Here is a tiny trained network, its code and every weight. The questions are about switching its units off for an input and a target symbol, where a switched-off unit gives its printed mean instead of its output.

import numpy as np


def w(rows, s, z=0):
    codes = np.array(rows[::2]) - 128.0
    scale = np.full(codes.shape[1], s)
    scale[-1] = z or s
    return codes * scale


def norm(h):
    return h / np.sqrt((h * h).mean(-1, keepdims=True) + 1e-5)


def f(y):
    return y / 2 * (1 + np.tanh(0.7978845608 * (y + 0.044715 * y**3)))


def softmax(a):
    e = np.exp(a - a.max(-1, keepdims=True))
    return e / e.sum(-1, keepdims=True)


def log_softmax(a):
    a = a - a.max(-1, keepdims=True)
    return a - np.log(np.exp(a).sum(-1, keepdims=True))


def net(x, mask):
    ids = ['ΘΛΣΨαβγζμτφ'.index(c) for c in x.split()]
    T = len(ids)
    res = E[ids] + P[:T]
    u = 0
    for l in range(2):
        r = norm(res)
        for j in range(2):
            rows = slice(2 * j, 2 * j + 2)
            q, k, v = (r @ M[l][rows].T for M in (Q, K, V))
            z = softmax(np.where(np.tri(T) > 0, q @ k.T / 2**0.5, -1e9)) @ v
            o = O[l][rows]
            res = res + np.where(mask[u + j], z, o[:, -1]) @ o[:, :-1]
        u += 2
        y = f(norm(res) @ A[l][:, :-1].T + A[l][:, -1])
        res = res + np.where(mask[u : u + 12], y, B[l][:, -1]) @ B[l][:, :-1]
        u += 12
    return log_softmax(norm(res)[-1] @ U[:, :-1].T + U[:, -1])


Q, K, V, O, A, B = {}, {}, {}, {}, {}, {}
E = w([
[27,124,134,132,50],'Θ',
[136,59,163,92,95],'Λ',
[72,135,69,20,128],'Σ',
[254,212,219,167,118],'Ψ',
[167,152,190,10,66],'α',
[130,224,140,111,111],'β',
[110,114,153,15,87],'γ',
[102,170,186,120,146],'ζ',
[137,162,19,159,97],'μ',
[114,177,236,65,225],'τ',
[185,66,59,190,152],'φ',
],0.0091)
P = w([
[77,163,214,35,242],'0',
[235,128,56,138,16],'1',
[245,127,79,135,5],'2',
[238,127,82,140,14],'3',
[238,125,83,137,19],'4',
[245,110,69,131,7],'5',
[246,112,65,130,7],'6',
],0.0023)
Q[0] = w([
[142,220,167,48,31],'0.h1',
[132,94,143,102,171],'0.h1',
[89,179,170,70,128],'0.h2',
[37,98,128,123,246],'0.h2',
],0.013)
K[0] = w([
[64,155,158,140,3],'0.h1',
[107,102,156,129,149],'0.h1',
[173,171,145,82,160],'0.h2',
[225,82,147,150,138],'0.h2',
],0.017)
V[0] = w([
[5,110,110,172,23],'0.h1',
[89,119,106,145,168],'0.h1',
[253,133,97,60,206],'0.h2',
[150,206,103,126,158],'0.h2',
],0.0057)
O[0] = w([
[107,29,2,115,106,250],'0.h1',
[139,144,129,114,171,1],'0.h1',
[182,149,140,193,160,142],'0.h2',
[134,125,123,164,92,220],'0.h2',
],0.0052,0.0016)
A[0] = w([
[172,94,143,183,255,133],'0.n1',
[102,88,219,177,133,164],'0.n2',
[105,159,194,128,67,46],'0.n3',
[119,198,58,239,191,1],'0.n4',
[101,112,139,120,34,154],'0.n5',
[77,132,123,110,79,61],'0.n6',
[119,75,228,176,95,125],'0.n7',
[44,213,185,218,88,130],'0.n8',
[41,93,157,50,120,112],'0.n9',
[204,162,167,184,165,133],'0.n10',
[169,166,84,74,184,174],'0.n11',
[156,242,166,137,100,149],'0.n12',
],0.0089,0.0015)
B[0] = w([
[205,63,79,63,84,180],'0.n1',
[141,108,140,222,188,147],'0.n2',
[161,91,139,58,125,182],'0.n3',
[30,96,161,194,75,179],'0.n4',
[169,118,73,97,192,243],'0.n5',
[161,118,156,103,178,168],'0.n6',
[95,82,101,189,214,166],'0.n7',
[120,177,92,248,129,180],'0.n8',
[120,229,152,188,143,212],'0.n9',
[236,127,104,145,140,228],'0.n10',
[64,158,102,152,150,182],'0.n11',
[180,139,76,145,54,255],'0.n12',
],0.011,0.0037)
Q[1] = w([
[90,90,96,121,18],'1.h1',
[208,200,187,221,107],'1.h1',
[37,240,255,150,80],'1.h2',
[68,153,103,86,189],'1.h2',
],0.01)
K[1] = w([
[131,152,161,187,42],'1.h1',
[163,105,13,118,126],'1.h1',
[72,132,6,87,143],'1.h2',
[125,212,161,113,198],'1.h2',
],0.012)
V[1] = w([
[163,109,133,174,102],'1.h1',
[150,128,16,106,139],'1.h1',
[104,165,11,117,101],'1.h2',
[125,149,134,74,108],'1.h2',
],0.013)
O[1] = w([
[84,101,116,85,86,198],'1.h1',
[29,166,255,161,172,253],'1.h1',
[107,234,100,187,79,232],'1.h2',
[132,148,109,72,150,79],'1.h2',
],0.0082,0.0054)
A[1] = w([
[7,150,122,126,147,166],'1.n1',
[150,106,123,146,61,3],'1.n2',
[211,116,193,127,168,102],'1.n3',
[212,144,88,177,179,88],'1.n4',
[112,148,88,207,152,136],'1.n5',
[190,119,38,139,175,113],'1.n6',
[161,92,207,169,84,124],'1.n7',
[54,102,156,157,80,52],'1.n8',
[106,128,177,75,220,127],'1.n9',
[113,66,83,162,114,118],'1.n10',
[119,9,157,159,181,72],'1.n11',
[74,59,117,104,173,55],'1.n12',
],0.011,0.002)
B[1] = w([
[150,92,219,76,129,254],'1.n1',
[102,159,73,98,167,186],'1.n2',
[76,168,100,60,49,196],'1.n3',
[93,71,148,57,198,241],'1.n4',
[65,103,159,126,118,247],'1.n5',
[140,144,207,233,124,205],'1.n6',
[186,83,123,141,191,219],'1.n7',
[128,58,155,111,87,170],'1.n8',
[176,136,4,166,201,176],'1.n9',
[149,175,89,100,76,197],'1.n10',
[34,99,81,141,93,194],'1.n11',
[84,181,91,80,186,156],'1.n12',
],0.013,0.0042)
U = w([
[64,240,188,112,163,119],'Θ',
[159,16,66,149,76,248],'Λ',
[93,97,167,244,172,154],'Σ',
[96,137,123,73,124,210],'Ψ',
[168,218,53,86,208,7],'α',
[50,78,175,122,19,146],'β',
[248,135,144,160,148,184],'γ',
[186,183,123,23,31,2],'ζ',
[149,220,96,193,39,34],'μ',
[21,101,56,119,193,75],'τ',
[128,56,191,53,191,206],'φ',
],0.013,0.0013)

Each question gives the input, a string of symbols that net reads in full, and the target symbol t.
The units are the heads (2 rows each of Q, K, V and O) and the neurons (one row each of A and B). Each row of codes is followed by its name. A weight is (code - 128) times the scale printed after its matrix; where a second scale follows, it is the last column's (O, A, B and U).
mask holds one flag per unit, layer by layer, with each layer's heads first. A switched-off unit (its flag False) gives its mean, the last column of its rows in O or B, instead of its output. The means were averaged over made-up inputs and are rounded, as every weight is.
A unit's drop is (log p(t) with every unit on - log p(t) with that unit switched off) / (log p(t) with every unit on - log p(t) with every unit switched off).
The circuit of an input: a set's keep is (log p(t) with only the set's units on - log p(t) with every unit switched off) / (log p(t) with every unit on - log p(t) with every unit switched off). Starting from the 12 units with the biggest drops (on a tie, the unit counted first), units are removed one at a time, each time the one whose removal leaves the highest keep (on an exact tie, the one counted first), for as long as the keep stays at least 0.8.
circuit, biggest first: the units of the circuit, biggest drop first
most important unit: the unit with the biggest drop
top k neurons: the k neurons with the biggest drops, biggest first
k most important neurons of layer l: the k neurons of layer l with the biggest drops, biggest first
heads that matter: for each layer, one digit per head in row order, 1 if its drop is at least 0.15 and else 0, layers parted by /
input Σ β φ γ Θ Λ, target Σ: top 4 neurons -> 1.n6, 0.n12, 0.n9, 0.n5
input Θ β Ψ Ψ, target Θ: circuit, biggest first -> 1.h1, 0.h2
input τ Λ Θ φ, target τ: circuit, biggest first -> 0.h2, 0.n12
input γ γ Θ φ, target γ: most important unit -> 1.h1
input φ γ φ τ Θ Σ γ, target φ: 2 most important neurons of layer 0 -> 0.n5, 0.n1
input φ Σ α τ, target φ: heads that matter -> 01 / 00
input μ μ μ ζ Θ γ Σ, target μ: top 3 neurons -> 0.n4, 0.n5, 1.n6
input Λ φ τ, target φ: top 3 neurons -> 1.n4, 0.n12, 0.n2
input Λ φ γ Θ Ψ μ, target Λ: 2 most important neurons of layer 1 -> 1.n6, 1.n9
input β Λ φ Θ Θ μ μ, target β: heads that matter -> 00 / 01
input τ φ ζ μ Θ ζ β, target τ: heads that matter -> 10 / 01
input Λ φ Σ Θ μ Σ, target Λ: circuit, biggest first -> 0.h1, 1.h1, 0.n9
input Σ φ τ τ Θ, target Σ: circuit, biggest first -> 1.n6, 0.n5
input Θ φ α γ, target Θ: circuit, biggest first -> 0.n9
input Λ Θ τ, target Λ: circuit, biggest first -> 0.h2, 0.h1, 0.n1
input Λ τ φ Σ β β Σ, target Θ: 2 most important neurons of layer 0 -> 0.n9, 0.n10
input β φ φ ζ Ψ Θ φ, target β: top 2 neurons -> 0.n12, 1.n8
input α φ Λ β φ Θ, target α: heads that matter -> 00 / 01
input Λ μ τ φ Θ Ψ, target Λ: 2 most important neurons of layer 0 -> 0.n9, 0.n12
input α α Θ ζ, target α: most important unit -> 1.h2
input α Θ α ζ φ φ φ, target α: 2 most important neurons of layer 1 -> 1.n12, 1.n5
input ζ Θ γ Ψ φ, target ζ: heads that matter -> 11 / 10
input γ φ Θ, target γ: heads that matter -> 10 / 10
input τ Θ γ, target τ: 3 most important neurons of layer 0 -> 0.n12, 0.n1, 0.n10
input μ Θ μ Ψ Ψ Λ, target μ: heads that matter -> 10 / 10
